Each row is followed by its class; each block has classes of its own.
157,-299,-132,20,16,94,-339,298,-132,298,-166,21,39,-156,-45,-58,48,-124,-285,-156,-61,-59,-319,299,-184,-12,-22,16,-377,-38,83,-139
Vuf
198,-107,8,-176,230,111,-509,374,107,-83,53,124,-18,3,-314,-239,274,251,-273,-254,-170,-82,-404,146,-579,-235,5,13,-218,215,46,-279
fefo
185,-98,-35,-130,196,82,-456,358,146,-201,76,142,-6,47,-329,-211,362,180,-254,-248,-230,-79,-353,129,-677,-224,-3,-9,-184,189,36,-259
Kopuf
148,-300,-180,38,83,49,-373,250,-118,301,-145,106,32,-147,-34,-13,95,-120,-295,-113,-130,-64,-399,372,-244,-41,-63,56,-354,-44,44,-115
Vuf
45,-378,-182,30,112,-71,-307,261,-59,149,-86,121,4,-29,79,50,130,-191,-359,-1,-134,-32,-440,388,-203,-124,-168,-20,-297,-90,88,-101
Kopuf
224,-103,45,-205,200,170,-519,150,122,-163,12,0,79,18,-317,-182,194,302,-337,-194,-126,-238,-496,16,-882,-195,75,36,-113,165,-43,-162
suz
72,-264,-218,76,99,-123,-252,270,29,134,-54,144,10,-45,91,115,177,-112,-370,-27,-122,-11,-486,340,-229,-136,-75,34,-284,-141,34,-63
suz
227,-73,110,-233,224,203,-524,224,172,-150,8,40,75,-21,-334,-171,255,264,-309,-233,-149,-236,-457,38,-838,-211,8,47,-134,198,-61,-185
Kopuf
525,59,-173,-19,-72,303,-365,209,-325,265,-119,-59,70,-19,-350,-253,-335,-139,-160,-61,-71,-453,-78,219,-334,-358,-100,-22,40,213,-70,-373
fefo
285,-49,-151,-130,184,114,-475,345,94,-151,36,74,22,-25,-367,-252,280,194,-225,-174,-237,-62,-362,124,-540,-319,19,44,-210,201,29,-262
suz
141,-257,-200,-10,104,-14,-255,274,-32,160,-109,51,36,-79,94,65,155,-121,-372,-30,-89,-59,-455,304,-217,-120,-78,-3,-284,-106,102,-124
fuv
207,-99,-82,-153,188,109,-533,295,115,-83,54,107,5,11,-326,-231,243,211,-233,-246,-194,-85,-443,135,-632,-237,20,20,-199,219,38,-267
des
556,4,-117,-87,-62,261,-396,186,-250,179,-124,-161,6,-52,-251,-307,-300,-121,-167,-73,-112,-417,-97,261,-337,-368,-109,-76,-110,210,-16,-393
suz
127,-261,-146,17,50,107,-332,294,-86,186,-188,27,81,-124,-60,-8,81,-90,-351,-165,-6,-56,-356,266,-304,0,-25,44,-286,-56,82,-110
sor
113,171,4,-187,-230,160,-355,284,-338,-45,-231,-145,280,-293,-60,-393,188,-248,-194,77,192,32,148,-130,-239,-129,-277,320,-74,127,148,-312
Vuf
259,-38,15,-196,174,155,-491,181,105,-141,13,24,73,-19,-317,-179,225,289,-340,-225,-103,-236,-457,-17,-847,-231,98,67,-67,181,-16,-189
leset
125,-268,-105,-11,50,52,-377,307,-129,245,-133,81,5,-148,-19,-20,73,-98,-298,-110,-41,-98,-394,338,-262,-44,-45,57,-375,-37,18,-133
fen
257,-122,-71,-134,208,69,-488,344,123,-122,94,151,-52,-13,-355,-292,307,196,-241,-200,-277,-39,-353,158,-591,-307,2,5,-268,188,45,-257
des
83,-346,-171,54,93,-109,-282,270,-38,141,-85,94,25,-72,21,109,148,-134,-360,10,-112,-22,-402,387,-187,-124,-107,22,-277,-88,55,-67
fefo
91,-315,-155,8,65,-79,-309,269,-59,189,-93,43,-4,-82,89,24,115,-138,-344,-69,-106,-31,-432,325,-191,-123,-81,-9,-307,-100,110,-127
leset
58,-237,-255,73,87,-64,-193,262,-41,111,-80,117,49,-14,9,99,144,-143,-350,-11,-112,-45,-514,304,-241,-121,-104,-5,-165,-89,40,-68
Kopuf
246,-123,67,-253,219,189,-512,211,125,-174,21,16,78,-47,-356,-210,295,258,-272,-193,-181,-222,-446,4,-899,-191,56,69,-145,218,-10,-195
fen
450,3,-63,118,-248,247,-236,286,-189,127,-112,-148,94,30,-521,-251,-329,-27,-242,-144,165,-291,-48,63,-288,-168,92,-119,-94,120,-6,-220
sor
520,-12,-46,-34,-86,263,-386,167,-250,238,-136,-138,54,-49,-335,-285,-312,-104,-186,-83,-1,-396,-91,261,-333,-342,-94,-101,-117,224,-13,-366
Vuf
500,50,-94,-31,-110,244,-356,164,-296,240,-149,-164,66,-45,-315,-236,-318,-118,-179,-6,-31,-407,-163,269,-289,-315,-88,-51,-114,205,-70,-393
sor
121,-246,-166,18,111,72,-391,243,-160,272,-193,63,0,-120,16,-60,18,-111,-294,-130,-199,-119,-396,353,-288,-104,-97,119,-230,-13,62,-136
suz
257,-48,-60,-163,193,108,-473,358,79,-108,40,25,36,-7,-378,-279,239,241,-253,-193,-168,-58,-365,100,-549,-293,36,3,-234,219,45,-290
suz
227,-111,-33,-138,209,79,-491,346,121,-80,35,100,-35,-14,-307,-251,298,198,-254,-221,-232,-44,-371,181,-620,-307,19,10,-242,205,30,-299
sor
91,177,40,-230,-193,173,-383,285,-275,-127,-228,-145,260,-321,-42,-379,231,-223,-190,60,157,19,109,-55,-236,-106,-305,286,-133,169,110,-361
Vuf
94,-246,-238,34,108,-13,-197,273,-15,128,-126,53,74,-53,88,105,115,-162,-396,21,-89,-53,-419,324,-187,-86,-118,-18,-198,-97,92,-108
fuv
269,-107,-18,-174,237,80,-507,368,126,-162,68,102,-28,-22,-350,-286,319,214,-266,-211,-253,-62,-375,147,-582,-311,-15,10,-248,204,66,-270
fuv
481,22,-80,106,-232,199,-204,218,-198,257,-57,-80,77,-2,-453,-257,-360,-50,-244,-87,145,-289,-121,131,-186,-172,54,-100,-169,104,5,-253
des
250,-104,92,-253,195,165,-551,164,58,-184,11,13,72,-30,-333,-201,271,239,-307,-175,-133,-230,-431,44,-863,-259,34,80,-168,202,-38,-211
Kopuf
226,-81,74,-201,187,173,-569,175,143,-155,-15,38,54,-42,-329,-187,244,299,-335,-241,-108,-218,-468,44,-833,-212,65,57,-148,191,-19,-175
leset
455,22,-90,87,-195,165,-203,232,-159,122,-61,-96,50,3,-417,-219,-276,-96,-229,-41,33,-283,-61,181,-225,-193,22,-124,-154,143,-15,-254
des
99,-259,-197,51,104,-27,-282,227,-15,96,-146,45,95,-49,27,140,163,-129,-385,-29,-87,-95,-469,313,-297,-113,-101,26,-237,-80,71,-72
sor
512,44,-41,-65,-75,229,-346,222,-298,209,-113,-118,-33,-29,-253,-292,-299,-94,-198,-56,-60,-426,-120,258,-299,-341,-96,-114,-121,176,-30,-406
leset
176,-228,-136,-31,81,71,-299,303,-167,245,-210,-59,49,-179,26,-32,111,-62,-327,-124,-63,-61,-366,290,-205,-62,-37,75,-330,-27,134,-137
Vuf
88,271,6,-159,-118,93,-311,340,-216,99,-108,-43,251,-140,32,-254,99,-361,-183,171,62,88,98,-42,-86,-254,-233,284,-120,71,76,-327
des
133,-278,-244,24,88,-25,-227,293,-63,241,-138,85,27,-110,90,72,143,-97,-386,-13,-38,-19,-457,301,-187,-107,-75,47,-257,-118,109,-103
fuv
216,-96,27,-186,159,136,-510,203,148,-187,23,12,19,-4,-288,-187,244,275,-302,-194,-177,-198,-446,57,-812,-256,85,63,-131,208,-55,-231
sor
485,40,-106,-57,-86,191,-306,195,-299,233,-121,-167,-26,-33,-240,-292,-322,-118,-165,-14,-120,-391,-150,264,-272,-363,-106,-102,-32,202,-23,-412
leset
133,-339,-253,-11,57,-26,-372,235,-46,169,-94,60,37,-130,89,15,154,-129,-327,-34,-74,-32,-452,330,-195,-148,-109,8,-348,-78,69,-112
Vuf
220,-75,0,-188,253,162,-460,344,139,-148,32,113,5,-22,-332,-284,256,222,-269,-242,-198,-73,-381,117,-670,-227,-22,2,-172,197,29,-278
suz
444,-10,-67,139,-178,210,-258,261,-176,174,-84,-32,93,54,-541,-240,-316,-77,-239,-144,98,-260,-70,93,-307,-140,76,-101,-120,111,15,-158
suz
254,-35,88,-228,231,166,-505,212,130,-154,-7,1,93,-37,-338,-152,257,266,-310,-221,-137,-208,-441,30,-857,-255,61,97,-70,196,-31,-204
fuv
497,22,-118,-33,-100,266,-368,196,-288,223,-166,-131,16,-21,-317,-292,-335,-123,-166,-49,-37,-416,-151,232,-284,-350,-153,-121,-31,201,9,-367
leset
461,-22,-59,97,-255,239,-284,279,-260,208,-123,-120,31,-28,-508,-335,-358,-10,-232,-143,146,-285,-64,78,-226,-169,72,-107,-136,107,17,-206
leset
95,211,9,-226,-178,163,-333,315,-294,-156,-269,-188,252,-267,-51,-311,213,-235,-200,109,113,-11,125,-93,-234,-98,-291,287,-36,177,154,-341
leset
246,-125,74,-219,215,150,-538,201,152,-188,-2,6,62,-29,-341,-170,294,269,-306,-218,-187,-208,-433,33,-875,-224,53,69,-117,198,-6,-178
fuv
76,215,58,-212,-154,173,-405,317,-243,68,-179,-102,240,-202,14,-342,142,-310,-168,137,59,48,78,-71,-101,-187,-253,247,-196,76,101,-339
leset
531,54,-146,-38,-43,238,-341,204,-343,244,-114,-84,3,-47,-280,-302,-309,-111,-176,-67,-124,-451,-139,220,-369,-416,-152,-2,17,171,-36,-363
des
217,-114,-26,-135,197,134,-503,356,115,-138,19,93,-17,-13,-351,-254,312,205,-233,-279,-266,-102,-347,126,-688,-263,24,25,-196,208,19,-288
sor
164,227,17,-207,-157,208,-270,384,-242,-57,-235,-129,266,-281,-86,-335,190,-220,-208,64,153,-8,135,-135,-210,-140,-306,305,-7,131,144,-349
fuv
219,-89,71,-214,204,184,-553,181,138,-190,9,26,88,-13,-389,-189,265,271,-296,-233,-170,-216,-477,21,-869,-219,56,78,-122,223,-44,-158
Kopuf
211,-88,-17,-165,196,114,-525,343,96,-159,50,67,9,-3,-336,-257,334,217,-226,-253,-213,-72,-371,115,-643,-259,41,-12,-255,208,30,-267
Vuf
62,212,57,-135,-162,77,-376,315,-208,52,-138,-75,251,-142,4,-272,128,-370,-168,177,28,111,157,-61,-102,-229,-191,317,-186,70,80,-273
suz
109,296,75,-196,-165,196,-342,332,-179,63,-170,-104,321,-181,-9,-265,97,-335,-181,143,162,49,109,-91,-92,-119,-252,248,-196,61,58,-316
suz
118,-374,-126,28,111,-117,-278,245,-17,154,-60,106,25,-50,14,89,200,-112,-381,-70,-76,-13,-482,352,-213,-96,-64,-31,-375,-92,157,-73
fefo
101,214,8,-227,-191,196,-364,322,-286,-107,-216,-149,331,-277,-114,-321,229,-254,-181,99,164,-6,119,-88,-211,-109,-320,294,-111,146,77,-360
Kopuf
226,-96,78,-223,205,142,-553,196,137,-141,31,65,66,-53,-352,-181,259,270,-299,-233,-136,-177,-454,15,-866,-209,57,115,-144,189,-43,-158
des
223,-52,62,-191,172,149,-547,190,129,-188,17,12,58,-12,-353,-209,239,329,-323,-241,-132,-222,-440,1,-855,-237,89,83,-85,205,-21,-195
leset
149,-215,-133,34,127,-5,-250,292,-111,255,-96,110,18,-119,29,8,71,-108,-377,-94,-96,-45,-381,356,-207,-99,-56,86,-316,-103,77,-129
des
544,74,-133,-81,-62,267,-330,238,-326,250,-121,-148,54,-25,-296,-275,-293,-118,-163,-32,-60,-431,-106,217,-259,-384,-120,-87,-39,226,-11,-418
fefo
491,69,-118,-45,-64,257,-355,186,-353,190,-142,-157,43,-35,-292,-314,-298,-112,-167,-19,-76,-404,-117,252,-307,-394,-118,-63,-42,225,-33,-395
Vuf
103,-302,-168,7,55,102,-385,305,-120,256,-152,51,51,-144,-39,-82,69,-109,-299,-121,-100,-84,-344,303,-255,-17,-64,46,-339,-31,74,-122
fen

Next block, with new classes.
-148,-102,49,-14,5,233,-324,147,21,329,-123,-192,-93,-68,164,-58,-324,-445,-143,240,274,-36,340,66,-271,-46,-180,206,-133,27,-34,-183
nir
-24,192,48,-262,-117,-73,33,-58,457,387,11,94,-24,-23,-189,-446,-226,28,162,182,-235,-247,136,7,155,-255,38,50,45,197,-74,-28
kabes
39,-203,-77,276,-117,-290,113,56,-358,-347,-72,-376,114,74,-3,207,-90,92,-233,-371,-280,45,-142,435,46,-232,158,394,208,73,199,143
bev
-64,-450,-28,12,-123,-306,-133,334,-358,-219,194,-256,49,429,449,242,-74,799,-31,-299,184,-74,110,312,32,-50,-149,-4,-209,97,-22,-274
Vosif
-173,-38,133,308,-8,-121,53,52,226,1,-177,-137,175,-144,816,192,-390,-10,-333,215,-5,-86,462,-7,-176,181,-39,-158,13,341,459,159
sopif
2,-9,-46,95,23,-439,98,-145,-266,-423,-23,167,445,-232,-20,78,-185,215,-184,-484,-455,205,-35,130,127,103,-194,-115,134,134,192,-122
Vosif
-142,-245,-73,-108,-212,-152,-243,160,-97,-264,249,-46,-12,94,278,231,-279,607,290,-127,155,111,121,13,241,-25,-136,-154,-129,126,16,-394
kabes
53,-251,-226,-95,108,-568,69,84,-356,-252,123,51,232,94,-252,93,-57,231,-111,-497,-330,189,-330,32,-353,-185,-26,220,20,73,163,-272
bami
-28,-141,359,148,-33,-85,-317,451,-281,195,-154,-581,8,-51,63,156,429,31,218,-21,-239,34,301,240,4,-156,29,58,274,-227,-228,469
kabes
-235,-157,-45,-59,-293,-126,-241,207,-318,-20,-77,-189,218,-70,15,-31,106,-414,-11,22,54,-262,114,380,-177,183,-144,163,206,165,-27,-5
Ropo
-135,-151,-17,320,5,-308,94,-67,-256,-370,-28,315,313,-131,-63,-70,-241,136,-134,-159,-378,165,78,262,0,20,-96,157,139,240,137,-228
nef
133,351,6,-281,6,130,-211,37,394,385,-151,393,205,-208,-251,-525,13,-82,141,117,-56,-33,272,-401,-89,-112,-30,126,146,366,-168,-198
Vosif
-197,-128,131,514,46,34,299,122,-105,-449,3,-58,23,-39,121,99,416,14,-378,-394,-427,137,-1,78,98,-78,-39,215,208,141,251,-165
kabes
-169,-236,-4,36,-169,-132,-155,445,-315,-166,-2,187,221,-90,-63,-315,91,-119,-359,-505,208,-301,3,82,-174,277,-235,170,-101,266,-230,-134
namak
-178,-57,-248,-216,152,-311,430,600,-151,-260,76,101,-217,-100,-253,-289,349,13,430,-169,166,74,-109,101,140,123,-478,-207,122,-109,91,-243
namak
-81,257,-86,-272,-102,-250,52,-375,295,168,-2,252,215,45,-32,-223,-97,-117,289,-76,-179,194,172,5,156,-72,99,-105,320,457,-89,-190
namak
5,-33,-534,-34,122,-621,364,290,-154,-376,107,490,166,-64,-306,-126,197,8,465,-122,126,185,-189,335,206,200,-297,-619,157,-196,81,35
nef
-66,-42,-385,-131,279,-456,328,537,-139,-405,116,327,-57,-115,-261,-161,232,232,373,-146,48,261,-52,-198,159,118,-419,-582,71,-103,164,-42
bami
12,-461,74,-253,-284,-147,-273,166,-284,72,106,-432,184,183,201,122,-408,623,137,-185,125,-141,79,467,-2,1,-97,164,-246,25,-128,-356
Ropo
145,-40,250,-51,205,-298,-146,679,-123,192,-133,146,-18,-213,141,-208,166,148,-89,-182,-79,-176,266,-104,-53,54,126,52,1,-174,-274,367
Ropo
12,228,-236,-234,-155,-30,81,-252,354,99,-33,424,38,134,-91,-234,-13,80,190,-64,-234,13,250,-220,-127,-139,107,-58,64,368,58,-285
bupa
16,-70,274,101,203,85,-143,297,-188,359,-212,-156,-113,-49,31,67,635,-106,7,-88,-320,-162,240,186,77,109,194,-271,184,-290,-173,412
sopif
-70,34,-156,11,-261,17,16,179,-253,-331,70,-7,178,-92,-43,-11,308,-338,5,-19,71,-94,229,-18,-162,146,-426,79,22,70,97,-156
Vosif
41,566,-152,-20,61,-423,151,-266,441,182,-58,119,-140,16,93,-29,193,162,140,235,-72,-338,278,118,99,-133,134,-185,60,236,262,114
nir
-82,535,-68,-500,-285,-299,9,-432,341,145,-123,454,173,-62,-209,-264,-126,-138,398,144,-390,-132,231,-49,-71,-176,132,78,216,264,-78,-190
levar
-159,-108,-6,183,-194,-380,69,-247,-248,-511,-7,-161,366,-276,-128,-32,-260,116,-24,-384,-454,362,4,219,154,-133,27,427,423,212,144,-61
levar
-282,97,423,79,1,-316,-38,1,-169,201,-206,-566,56,-116,217,158,412,-8,-48,141,-474,-128,448,351,62,-28,207,113,426,-406,-49,362
kabes
-39,-321,118,-41,-90,-59,133,37,-206,-181,-23,40,325,-248,231,9,-433,-18,-152,-158,-315,76,-29,133,-32,50,122,426,92,-83,7,-234
bami
-186,60,-203,-162,-137,-219,-168,237,220,215,11,188,-201,-29,-314,-414,74,-81,530,27,137,100,139,9,129,-263,-109,185,142,363,-281,-138
Ropo
57,181,-145,-215,96,-73,92,289,254,233,-22,802,56,-143,-118,-370,-40,-164,280,171,-214,-38,122,-409,-59,198,-38,-261,103,385,60,-158
sopif
77,267,57,-349,-15,133,32,12,196,248,-275,48,281,-57,-164,-314,229,1,202,70,-164,-89,331,-176,-203,-160,7,84,177,478,-109,-211
kabes
105,-332,111,209,-109,52,-85,-82,-262,-190,-110,-275,393,-14,-87,-10,-53,285,-131,-380,-451,247,-9,224,-271,-185,-156,182,210,319,203,-16
bev
-195,-530,13,-112,1,-480,-123,67,-343,-141,136,-344,28,123,432,337,-420,824,136,-148,-44,247,18,84,30,-161,199,203,6,-4,-16,-140
kabes
-54,-168,273,370,-135,-182,-61,281,-628,-276,-15,83,161,84,267,-84,254,83,-490,-50,-290,-235,66,323,-350,257,-194,556,380,194,163,110
nir
-32,100,-388,-154,-65,-238,0,-261,450,439,-131,-216,22,92,14,-115,12,150,253,66,104,-32,284,139,58,-207,76,-229,52,252,134,37
nef
161,-71,-10,-65,-119,-8,-193,167,-457,-320,30,197,239,-123,79,16,273,-170,-92,-229,96,-130,167,-26,-275,171,51,203,116,43,-91,-5
nef
-134,-61,-46,-120,-345,-88,-22,259,-419,-303,-115,255,330,-75,-194,-116,328,-282,-38,-397,-136,-115,94,-184,-204,315,10,157,122,80,-287,29
nef
-49,-346,-225,-293,-145,-286,-329,256,-232,-80,60,-7,107,16,310,196,-453,640,170,-233,261,-64,-27,97,199,63,-117,-140,-244,78,-101,-266
Vosif
-2,13,463,191,136,-99,-238,543,-298,121,-202,-203,-156,-161,387,19,465,12,-51,54,-240,-186,501,167,67,38,130,93,388,-137,-88,501
sopif
-21,-35,-272,-220,102,-38,296,194,115,-305,110,81,23,-297,-502,-288,-3,-48,358,-61,328,220,-140,-49,266,-14,-236,-251,-85,-332,-113,-226
sopif
-239,-107,443,31,43,-310,-37,203,-108,126,-190,-322,97,-201,210,21,-154,152,40,61,-241,85,165,16,-24,26,189,237,183,-264,-254,357
nir
-8,-35,-38,78,58,319,-321,-19,-82,139,-44,-93,64,-81,158,59,-44,-320,-100,46,196,56,150,105,-66,143,-243,-42,86,409,179,-232
levar
234,-210,-455,-65,134,-355,156,580,-288,-211,232,16,31,-33,-274,-158,104,258,374,-72,327,77,-178,394,90,7,-675,-183,-53,-92,209,-253
Vosif
263,421,-213,-328,49,58,-105,266,445,562,-116,258,-95,-36,-176,-423,86,-174,67,155,25,-208,135,-253,81,-21,-99,-115,157,271,50,13
bupa
-287,-374,-137,180,-390,-256,-111,55,-194,-268,31,-431,-205,401,450,363,-6,611,269,-130,71,-100,286,683,21,-152,-142,-118,-105,51,228,-118
Ropo
81,-506,-195,-154,-115,-184,-439,219,-214,-102,174,-428,28,9,497,276,-305,874,17,-149,339,138,-135,147,119,-165,-275,163,-51,104,152,-199
levar
1,-300,105,19,-95,172,-216,495,-483,-270,-4,-246,432,-161,16,-88,357,-361,-235,-227,32,-148,-19,355,-168,102,-553,160,215,272,-1,-221
bami
223,117,-249,122,138,-237,22,336,-150,-254,-10,62,63,69,-367,-79,485,230,405,-138,274,66,-15,510,193,-48,-386,-511,71,-50,-44,66
nir
31,-290,79,-204,-163,185,-293,386,-447,-119,-45,-130,278,-167,127,-100,182,-140,-236,-156,30,-430,320,36,-289,146,-128,51,-20,88,-77,18
kabes
115,277,-358,-227,-60,-407,-7,-154,198,267,-14,332,128,202,-205,-150,368,129,321,137,-242,-38,232,44,-143,-173,118,-120,297,292,118,-135
sopif
46,427,-61,-84,-53,-37,27,-375,345,159,-32,102,114,360,-129,-220,181,109,56,79,-108,25,218,85,204,-194,73,-129,290,549,-59,-128
bupa
135,-149,16,-83,-236,246,-230,407,-494,-208,-40,146,126,-18,270,-151,283,-173,-297,-205,128,-232,222,32,-421,276,-406,276,148,215,40,-91
bupa
118,-519,-22,-49,-206,-113,-246,48,-269,-40,178,-331,141,192,299,161,-238,899,50,-145,103,56,-43,178,-103,-100,-100,329,-120,142,43,-263
nef
-82,-85,-281,79,372,-248,372,854,-114,-338,35,-20,-87,-119,-209,-150,370,-48,127,-28,412,99,-231,136,309,78,-504,-301,41,-112,44,-97
nir
47,43,-389,120,238,-515,249,505,25,-331,224,242,-70,-97,-192,-230,129,180,112,-41,373,127,-47,253,268,-62,-547,-252,-32,-119,174,-239
namak
-267,-29,-49,-29,-377,-319,148,332,-477,-321,-68,354,199,31,-145,21,131,-268,107,-297,-309,-19,51,-46,-215,322,-77,315,69,76,-194,-142
levar
7,413,114,-303,-83,-93,-8,-393,285,190,-197,181,277,1,-44,-175,-63,-52,243,-20,-301,84,145,-121,-26,-88,164,-110,362,526,-54,-1
kabes
17,429,15,-317,-250,156,5,164,282,256,-161,457,104,-83,-210,-475,89,-284,248,62,-161,-219,289,-128,128,75,-64,169,199,450,-243,-308
bupa
-118,-230,64,121,-132,99,-68,459,-511,-241,-87,-13,266,-38,55,-104,390,-356,-227,-196,-1,-237,177,215,-133,231,-143,136,218,253,-124,32
kabes
33,-215,220,-11,-79,48,-205,323,-308,418,-258,-698,-69,42,-207,56,481,95,268,-125,-402,-61,300,251,-72,-15,127,-59,236,-352,-104,483
sopif
-150,-194,-85,-6,-214,-54,-224,611,-488,-181,40,227,332,-279,-153,-127,309,-292,-61,-161,142,-233,88,-25,56,404,-130,215,92,125,-338,-172
kabes
-170,-656,-5,-330,-317,-209,-121,16,-209,-148,92,-457,130,124,519,93,-461,664,561,-248,40,208,249,402,-137,-185,-92,26,55,89,21,-224
bami
40,377,56,-372,-104,-54,-95,23,228,296,-181,366,287,-156,-83,-297,75,-355,-13,29,-191,-276,232,-47,41,33,19,62,106,386,-231,-204
Ropo
-237,-86,-59,213,-101,-7,-204,193,53,137,-114,7,90,-171,413,169,-330,-454,-129,276,96,-17,269,23,-244,173,-382,-94,-137,233,224,23
levar
-18,264,-59,-394,-63,42,20,-103,434,392,-10,382,87,-52,-308,-423,-152,-273,414,41,-82,-101,103,36,310,-10,116,-143,56,424,-260,-348
Ropo
44,-533,-164,105,-238,-88,-325,554,-247,-124,210,-256,-91,147,266,97,-148,784,414,-71,374,2,237,189,-10,-33,-158,64,-179,67,40,-171
bami
-109,-319,10,478,-20,-456,-4,16,-258,-390,102,-460,171,92,94,126,-7,425,-313,-371,-207,90,-61,381,-72,-174,2,299,194,381,362,50
Ropo
-143,-224,157,266,132,-277,113,327,-486,-429,-14,-51,134,-215,229,64,-50,130,-540,-341,-355,-79,37,129,-49,124,-25,369,205,79,310,-148
kabes
-21,-123,-1,-67,-164,132,-163,422,-443,-216,-35,94,253,-233,-110,-140,391,-342,24,-261,56,-121,223,103,-264,232,-268,290,127,136,-164,-333
bupa
-40,-161,-70,-79,-207,42,-258,319,-516,-101,-68,-62,389,-108,-405,-125,331,-402,-133,-124,-156,-128,-10,-20,-441,185,-340,211,159,116,-42,-75
bami
-131,327,-5,-173,-100,-168,14,-25,338,141,-25,47,93,-202,-86,-40,160,-165,334,62,-78,-28,7,-107,178,-10,-14,32,192,383,-11,-230
sopif
-145,306,-109,-434,-192,-185,-19,-280,359,156,-39,-124,214,-127,-182,-160,39,-220,478,43,-124,136,264,-150,115,-183,165,41,355,273,-58,-230
nef
-210,-121,293,205,-46,-245,-45,242,-316,-68,-123,-390,-11,-264,70,29,333,-8,157,-58,-337,40,296,128,81,23,300,304,439,-452,-130,475
Vosif
